Below are the code and all the weights of a small trained network. Each question names an input and a target symbol and asks about switching units off, where a switched-off unit gives its printed mean instead of its output.

import numpy as np


def w(rows, s, z=0):
    codes = np.array(rows[::2]) - 128.0
    scale = np.full(codes.shape[1], s)
    scale[-1] = z or s
    return codes * scale


def norm(h):
    return h / np.sqrt((h * h).mean(-1, keepdims=True) + 1e-5)


def f(y):
    return np.maximum(y, 0)


def softmax(a):
    e = np.exp(a - a.max(-1, keepdims=True))
    return e / e.sum(-1, keepdims=True)


def log_softmax(a):
    a = a - a.max(-1, keepdims=True)
    return a - np.log(np.exp(a).sum(-1, keepdims=True))


def net(x, mask):
    ids = ['αβγδζηθλμξπστψω'.index(c) for c in x.split()]
    T = len(ids)
    res = E[ids] + P[:T]
    u = 0
    for l in range(2):
        r = norm(res)
        for j in range(2):
            rows = slice(2 * j, 2 * j + 2)
            q, k, v = (r @ M[l][rows].T for M in (Q, K, V))
            z = softmax(np.where(np.tri(T) > 0, q @ k.T / 2**0.5, -1e9)) @ v
            o = O[l][rows]
            res = res + np.where(mask[u + j], z, o[:, -1]) @ o[:, :-1]
        u += 2
        y = f(norm(res) @ A[l][:, :-1].T + A[l][:, -1])
        res = res + np.where(mask[u : u + 12], y, B[l][:, -1]) @ B[l][:, :-1]
        u += 12
    return log_softmax(norm(res)[-1] @ U[:, :-1].T + U[:, -1])


Q, K, V, O, A, B = {}, {}, {}, {}, {}, {}
E = w([
[180,141,155],'α',
[92,176,125],'β',
[133,134,44],'γ',
[104,64,180],'δ',
[249,64,231],'ζ',
[156,44,96],'η',
[63,126,150],'θ',
[82,123,47],'λ',
[214,243,62],'μ',
[175,233,174],'ξ',
[78,99,156],'π',
[169,103,100],'σ',
[45,144,42],'τ',
[153,10,147],'ψ',
[161,117,85],'ω',
],0.018)
P = w([
[35,188,255],'0',
[61,81,108],'1',
[67,83,108],'2',
[69,87,110],'3',
[75,87,107],'4',
[78,93,110],'5',
[79,96,112],'6',
[121,119,145],'7',
[86,104,115],'8',
[110,125,142],'9',
[114,123,140],'10',
],0.0083)
Q[0] = w([
[173,190,71],'0.h1',
[5,2,94],'0.h1',
[121,85,33],'0.h2',
[8,120,92],'0.h2',
],0.0065)
K[0] = w([
[76,118,149],'0.h1',
[139,249,24],'0.h1',
[82,114,169],'0.h2',
[72,140,85],'0.h2',
],0.012)
V[0] = w([
[48,254,102],'0.h1',
[129,89,146],'0.h1',
[119,100,151],'0.h2',
[40,105,195],'0.h2',
],0.0046)
O[0] = w([
[131,118,128,254],'0.h1',
[254,111,69,98],'0.h1',
[108,124,48,137],'0.h2',
[93,124,168,212],'0.h2',
],0.005,0.002)
A[0] = w([
[94,67,126,134],'0.n1',
[189,202,115,157],'0.n2',
[84,129,144,170],'0.n3',
[252,214,130,190],'0.n4',
[245,85,145,63],'0.n5',
[116,238,98,3],'0.n6',
[76,153,128,115],'0.n7',
[86,57,72,42],'0.n8',
[251,172,152,151],'0.n9',
[208,98,83,151],'0.n10',
[85,213,66,43],'0.n11',
[62,110,73,88],'0.n12',
],0.013,0.0032)
B[0] = w([
[72,117,224,210],'0.n1',
[51,2,116,211],'0.n2',
[139,177,182,186],'0.n3',
[55,99,54,254],'0.n4',
[52,152,127,177],'0.n5',
[204,58,82,203],'0.n6',
[168,55,65,173],'0.n7',
[155,159,147,209],'0.n8',
[40,147,88,222],'0.n9',
[100,244,199,205],'0.n10',
[65,135,63,212],'0.n11',
[169,216,170,201],'0.n12',
],0.0066,0.007)
Q[1] = w([
[45,73,152],'1.h1',
[17,131,41],'1.h1',
[130,127,2],'1.h2',
[118,138,234],'1.h2',
],0.0096)
K[1] = w([
[116,107,212],'1.h1',
[94,26,79],'1.h1',
[10,24,120],'1.h2',
[195,152,146],'1.h2',
],0.011)
V[1] = w([
[115,119,87],'1.h1',
[126,201,128],'1.h1',
[70,141,74],'1.h2',
[3,68,174],'1.h2',
],0.011)
O[1] = w([
[203,4,100,131],'1.h1',
[16,163,71,121],'1.h1',
[204,202,255,182],'1.h2',
[234,157,253,255],'1.h2',
],0.0052,0.0087)
A[1] = w([
[158,60,135,87],'1.n1',
[123,111,206,132],'1.n2',
[58,78,88,104],'1.n3',
[247,49,146,183],'1.n4',
[150,70,131,114],'1.n5',
[57,36,150,3],'1.n6',
[121,211,105,66],'1.n7',
[84,126,177,171],'1.n8',
[74,33,149,35],'1.n9',
[159,245,127,49],'1.n10',
[134,92,186,105],'1.n11',
[106,139,175,116],'1.n12',
],0.014,0.0038)
B[1] = w([
[72,193,147,138],'1.n1',
[111,91,49,253],'1.n2',
[182,113,164,197],'1.n3',
[192,203,131,170],'1.n4',
[75,231,117,137],'1.n5',
[167,213,121,170],'1.n6',
[195,148,93,191],'1.n7',
[172,133,54,248],'1.n8',
[157,250,97,168],'1.n9',
[174,254,112,217],'1.n10',
[103,64,81,202],'1.n11',
[88,117,125,220],'1.n12',
],0.0087,0.0068)
U = w([
[123,239,88,202],'α',
[188,192,181,161],'β',
[114,147,140,29],'γ',
[221,90,133,121],'δ',
[48,138,100,204],'ζ',
[18,177,203,93],'η',
[60,156,89,137],'θ',
[112,128,252,196],'λ',
[74,120,175,155],'μ',
[140,65,133,125],'ξ',
[121,148,143,22],'π',
[113,147,137,3],'σ',
[101,105,32,39],'τ',
[120,147,142,27],'ψ',
[39,198,149,36],'ω',
],0.017,0.0057)

Each question gives the input, a string of symbols that net reads in full, and the target symbol t.
The units are the heads (2 rows each of Q, K, V and O) and the neurons (one row each of A and B). Each row of codes is followed by its name. A weight is (code - 128) times the scale printed after its matrix; where a second scale follows, it is the last column's (O, A, B and U).
mask holds one flag per unit, layer by layer, with each layer's heads first. A switched-off unit (its flag False) gives its mean, the last column of its rows in O or B, instead of its output. The means were averaged over made-up inputs and are rounded, as every weight is.
A unit's drop is (log p(t) with every unit on - log p(t) with that unit switched off) / (log p(t) with every unit on - log p(t) with every unit switched off).
top k neurons: the k neurons with the biggest drops, biggest first
k most important neurons of layer l: the k neurons of layer l with the biggest drops, biggest first
which heads matter: for each layer, one digit per head in row order, 1 if its drop is at least 0.15 and else 0, layers parted by /
input β δ μ λ η, target δ: 2 most important neurons of layer 0 => [0.n12; 0.n1]
input ω ψ θ, target α: top 4 neurons => [0.n4; 0.n2; 0.n11; 0.n9]
input μ μ δ λ γ α μ μ ψ δ, target ζ: which heads matter => 00 / 01
input ζ γ β ψ μ η η η α η π, target ζ: top 3 neurons => [1.n2; 0.n2; 0.n10]
input μ ξ μ δ β λ ζ, target ξ: top 2 neurons => [1.n2; 0.n5]
input μ β δ γ μ γ π β μ η, target ζ: top neuron => [0.n12]
input β θ θ ω μ η π, target α: top 4 neurons => [1.n9; 1.n6; 0.n9; 1.n8]
input ψ η γ ω α ζ δ, target α: top 3 neurons => [1.n9; 1.n6; 0.n9]
input τ τ η λ ω μ μ θ μ ξ ψ, target α: top 2 neurons => [1.n9; 1.n6]
input α α μ μ μ δ λ β δ, target λ: top 2 neurons => [0.n11; 0.n2]
input δ η δ μ γ α ζ, target ζ: top 2 neurons => [0.n5; 0.n9]
input γ η δ α ζ γ δ δ, target ζ: top 3 neurons => [0.n2; 0.n12; 1.n2]
input ω β μ η, target α: top 3 neurons => [0.n9; 0.n11; 0.n4]
input μ β δ η μ ζ, target ξ: 4 most important neurons of layer 1 => [1.n2; 1.n10; 1.n11; 1.n8]
input α λ μ ξ ψ δ, target λ: 2 most important neurons of layer 1 => [1.n10; 1.n4]
input θ α μ, target τ: top 4 neurons => [0.n2; 0.n4; 0.n6; 1.n10]
input μ δ λ θ η β π δ γ θ, target ζ: 4 most important neurons of layer 0 => [0.n10; 0.n7; 0.n9; 0.n8]
input β π ω η, target α: 2 most important neurons of layer 0 => [0.n4; 0.n9]
input ξ ψ α θ μ μ θ η γ ξ π, target ζ: 2 most important neurons of layer 1 => [1.n2; 1.n10]
input λ δ ψ θ δ μ η, target δ: 2 most important neurons of layer 0 => [0.n1; 0.n6]
input τ μ β γ μ λ η δ μ μ ζ, target ζ: 2 most important neurons of layer 0 => [0.n9; 0.n5]
input η μ λ μ, target τ: most important neuron of layer 1 => [1.n10]
input δ α μ ω α ζ π, target α: 3 most important neurons of layer 0 => [0.n9; 0.n4; 0.n2]
